Below are the code and all the weights of a small trained network. Each question names an input and a target symbol and asks about switching units off, where a switched-off unit gives its printed mean instead of its output.

import numpy as np


def w(rows, s, z=0):
    codes = np.array(rows[::2]) - 128.0
    scale = np.full(codes.shape[1], s)
    scale[-1] = z or s
    return codes * scale


def f(y):
    return np.maximum(y, 0)


def softmax(a):
    e = np.exp(a - a.max(-1, keepdims=True))
    return e / e.sum(-1, keepdims=True)


def log_softmax(a):
    a = a - a.max(-1, keepdims=True)
    return a - np.log(np.exp(a).sum(-1, keepdims=True))


def net(x, mask):
    ids = ['ΘΛΞαβγετ'.index(c) for c in x.split()]
    T = len(ids)
    res = E[ids] + P[:T]
    u = 0
    for l in range(2):
        q, k, v = (res @ M[l].T for M in (Q, K, V))
        z = softmax(np.where(np.tri(T) > 0, q @ k.T / 3**0.5, -1e9)) @ v
        res = res + np.where(mask[u], z, O[l][:, -1]) @ O[l][:, :-1]
        u += 1
        y = f(res @ A[l][:, :-1].T + A[l][:, -1])
        res = res + np.where(mask[u : u + 8], y, B[l][:, -1]) @ B[l][:, :-1]
        u += 8
    return log_softmax(res[-1] @ U[:, :-1].T + U[:, -1])


Q, K, V, O, A, B = {}, {}, {}, {}, {}, {}
E = w([
[154,218,64,99,105,139],'Θ',
[197,129,207,130,125,76],'Λ',
[177,186,136,247,148,118],'Ξ',
[160,143,210,250,158,203],'α',
[97,162,95,107,70,185],'β',
[113,84,31,49,92,144],'γ',
[205,80,116,90,206,196],'ε',
[137,54,32,124,183,62],'τ',
],0.014)
P = w([
[255,44,76,209,77,105],'0',
[214,161,83,145,93,131],'1',
[180,116,108,144,87,113],'2',
[163,181,98,125,121,142],'3',
[135,174,108,109,126,144],'4',
[115,172,117,95,136,146],'5',
[90,175,130,82,143,149],'6',
[66,169,153,56,144,143],'7',
[58,170,145,44,156,137],'8',
[34,196,128,58,175,167],'9',
],0.0089)
Q[0] = w([
[151,190,203,136,99,149],'L0H0',
[103,206,85,140,143,233],'L0H0',
[2,129,146,138,60,70],'L0H0',
],0.0066)
K[0] = w([
[143,157,162,198,92,231],'L0H0',
[109,185,160,81,119,188],'L0H0',
[133,140,167,160,2,4],'L0H0',
],0.0067)
V[0] = w([
[122,120,254,57,163,59],'L0H0',
[165,83,146,175,68,142],'L0H0',
[172,155,127,128,212,60],'L0H0',
],0.0058)
O[0] = w([
[158,50,139,69,127,253,3],'L0H0',
[74,156,98,209,87,124,178],'L0H0',
[159,123,82,132,209,119,180],'L0H0',
],0.007,0.0045)
A[0] = w([
[121,173,225,185,190,98,195],'L0N0',
[48,174,82,116,2,110,196],'L0N1',
[104,125,190,99,235,45,237],'L0N2',
[145,167,206,89,131,99,186],'L0N3',
[128,183,29,41,89,146,253],'L0N4',
[104,145,109,136,164,63,191],'L0N5',
[157,55,73,72,185,158,224],'L0N6',
[228,139,132,107,92,98,246],'L0N7',
],0.0072,0.0033)
B[0] = w([
[131,229,151,132,150,151,253],'L0N0',
[147,45,222,147,97,111,201],'L0N1',
[76,194,75,161,167,189,209],'L0N2',
[153,204,67,212,145,169,171],'L0N3',
[141,44,194,132,85,47,239],'L0N4',
[73,121,79,112,115,148,213],'L0N5',
[120,134,157,153,188,43,208],'L0N6',
[153,100,121,253,129,135,234],'L0N7',
],0.0072,0.0062)
Q[1] = w([
[86,145,73,98,96,169],'L1H0',
[124,52,172,72,5,102],'L1H0',
[128,136,202,132,65,92],'L1H0',
],0.014)
K[1] = w([
[195,221,248,103,60,126],'L1H0',
[239,122,86,248,68,105],'L1H0',
[228,2,124,251,87,134],'L1H0',
],0.006)
V[1] = w([
[198,36,138,95,159,132],'L1H0',
[103,88,254,134,40,137],'L1H0',
[158,141,224,146,149,215],'L1H0',
],0.0092)
O[1] = w([
[21,140,253,134,144,94,106],'L1H0',
[147,121,194,96,18,206,1],'L1H0',
[185,188,184,128,46,12,86],'L1H0',
],0.012,0.0094)
A[1] = w([
[110,165,143,197,138,157,89],'L1N0',
[127,48,123,140,181,74,106],'L1N1',
[81,100,157,186,229,105,117],'L1N2',
[152,89,87,119,160,158,163],'L1N3',
[187,177,178,150,2,36,139],'L1N4',
[75,121,37,208,142,161,115],'L1N5',
[178,81,127,61,123,130,254],'L1N6',
[96,101,165,98,108,70,105],'L1N7',
],0.0073,0.0064)
B[1] = w([
[126,155,140,29,170,144,172],'L1N0',
[81,191,140,119,65,174,201],'L1N1',
[99,173,91,58,59,105,255],'L1N2',
[124,95,157,161,150,89,178],'L1N3',
[174,65,152,64,128,56,173],'L1N4',
[145,68,154,86,150,150,239],'L1N5',
[106,147,35,254,124,115,142],'L1N6',
[158,106,117,150,148,166,142],'L1N7',
],0.0077,0.021)
U = w([
[106,105,151,196,142,119,137],'Θ',
[146,42,245,132,254,50,87],'Λ',
[156,135,49,225,132,120,165],'Ξ',
[195,146,68,31,76,66,3],'α',
[178,161,87,25,10,183,148],'β',
[100,143,165,181,116,211,185],'γ',
[54,231,158,180,95,44,177],'ε',
[133,84,127,13,184,137,84],'τ',
],0.004,0.0058)

Each question gives the input, a string of symbols that net reads in full, and the target symbol t.
The units are the heads (3 rows each of Q, K, V and O) and the neurons (one row each of A and B). Each row of codes is followed by its name. A weight is (code - 128) times the scale printed after its matrix; where a second scale follows, it is the last column's (O, A, B and U).
mask holds one flag per unit, layer by layer, with each layer's heads first. A switched-off unit (its flag False) gives its mean, the last column of its rows in O or B, instead of its output. The means were averaged over made-up inputs and are rounded, as every weight is.
A unit's drop is (log p(t) with every unit on - log p(t) with that unit switched off) / (log p(t) with every unit on - log p(t) with every unit switched off).
The circuit of an input: a set's keep is (log p(t) with only the set's units on - log p(t) with every unit switched off) / (log p(t) with every unit on - log p(t) with every unit switched off). Starting from the 12 units with the biggest drops (on a tie, the unit counted first), units are removed one at a time, each time the one whose removal leaves the highest keep (on an exact tie, the one counted first), for as long as the keep stays at least 0.8.
units of the circuit, in order: the units of the circuit, biggest drop first
unit that matters most: the unit with the biggest drop
top k neurons: the k neurons with the biggest drops, biggest first
top k neurons in layer l: the k neurons of layer l with the biggest drops, biggest first
input β Λ Ξ γ τ Ξ β, target β: units of the circuit, in order : L1H0, L0H0
input α ε Ξ τ, target τ: units of the circuit, in order : L1H0, L1N5, L1N2, L0N5
input ε Ξ γ Θ β ε ε β Ξ γ, target ε: top 2 neurons : L0N4, L1N5
input β γ Ξ β β Θ, target β: unit that matters most : L1H0
input τ Θ β Λ Ξ, target β: units of the circuit, in order : L1H0, L0N1
input β ε γ τ β β, target β: units of the circuit, in order : L1H0, L0N1, L0H0
input α Ξ Ξ ε τ Ξ α Ξ γ, target α: units of the circuit, in order : L1H0, L1N4, L0N4
input ε Ξ β Λ, target β: top 3 neurons : L0N7, L0N1, L0N3
input Ξ ε Ξ Λ, target ε: units of the circuit, in order : L1H0, L1N5
input Ξ Ξ Θ ε ε ε γ τ, target τ: units of the circuit, in order : L1H0, L1N5, L0N2, L0N7
input ε ε ε ε ε Θ β Ξ Ξ Θ, target ε: units of the circuit, in order : L0N4, L1H0, L1N5
input Λ Ξ Ξ β Ξ ε α ε α, target ε: units of the circuit, in order : L1H0, L1N5
input γ Ξ Θ Ξ γ Λ Ξ, target γ: top 2 neurons in layer 0 : L0N3, L0N7
input ε τ ε, target τ: top 2 neurons : L1N2, L1N5
input α τ Λ α Ξ α, target α: top 3 neurons : L0N7, L0N4, L0N1
input Λ τ Λ β ε γ Ξ β, target Λ: top 3 neurons in layer 1 : L1N2, L1N4, L1N1
input Θ τ γ τ Ξ ε α β Λ, target β: top neuron : L0N7
input ε Λ τ ε Λ Ξ Λ, target Ξ: top 3 neurons in layer 0 : L0N4, L0N2, L0N1
input γ Λ γ ε τ β β Ξ ε Θ, target γ: top 3 neurons : L0N4, L0N1, L1N2
input ε Ξ ε Λ, target ε: units of the circuit, in order : L1H0
input β α Ξ Ξ Λ γ Ξ Λ β Θ, target β: units of the circuit, in order : L1H0, L0N1
input β β α, target β: units of the circuit, in order : L1H0, L0H0
input γ Ξ τ Λ β ε γ Ξ Λ, target γ: top 3 neurons : L0N7, L0N3, L1N2
input Λ τ β, target Λ: top 2 neurons in layer 1 : L1N4, L1N2
input τ γ Ξ Λ α Ξ, target α: top 4 neurons in layer 0 : L0N4, L0N7, L0N0, L0N1
input β Ξ β α Ξ γ, target β: top 3 neurons : L0N1, L0N0, L0N4
input τ γ β τ γ, target τ: top 2 neurons : L1N5, L1N2
input γ β α, target γ: top 3 neurons in layer 0 : L0N2, L0N5, L0N1
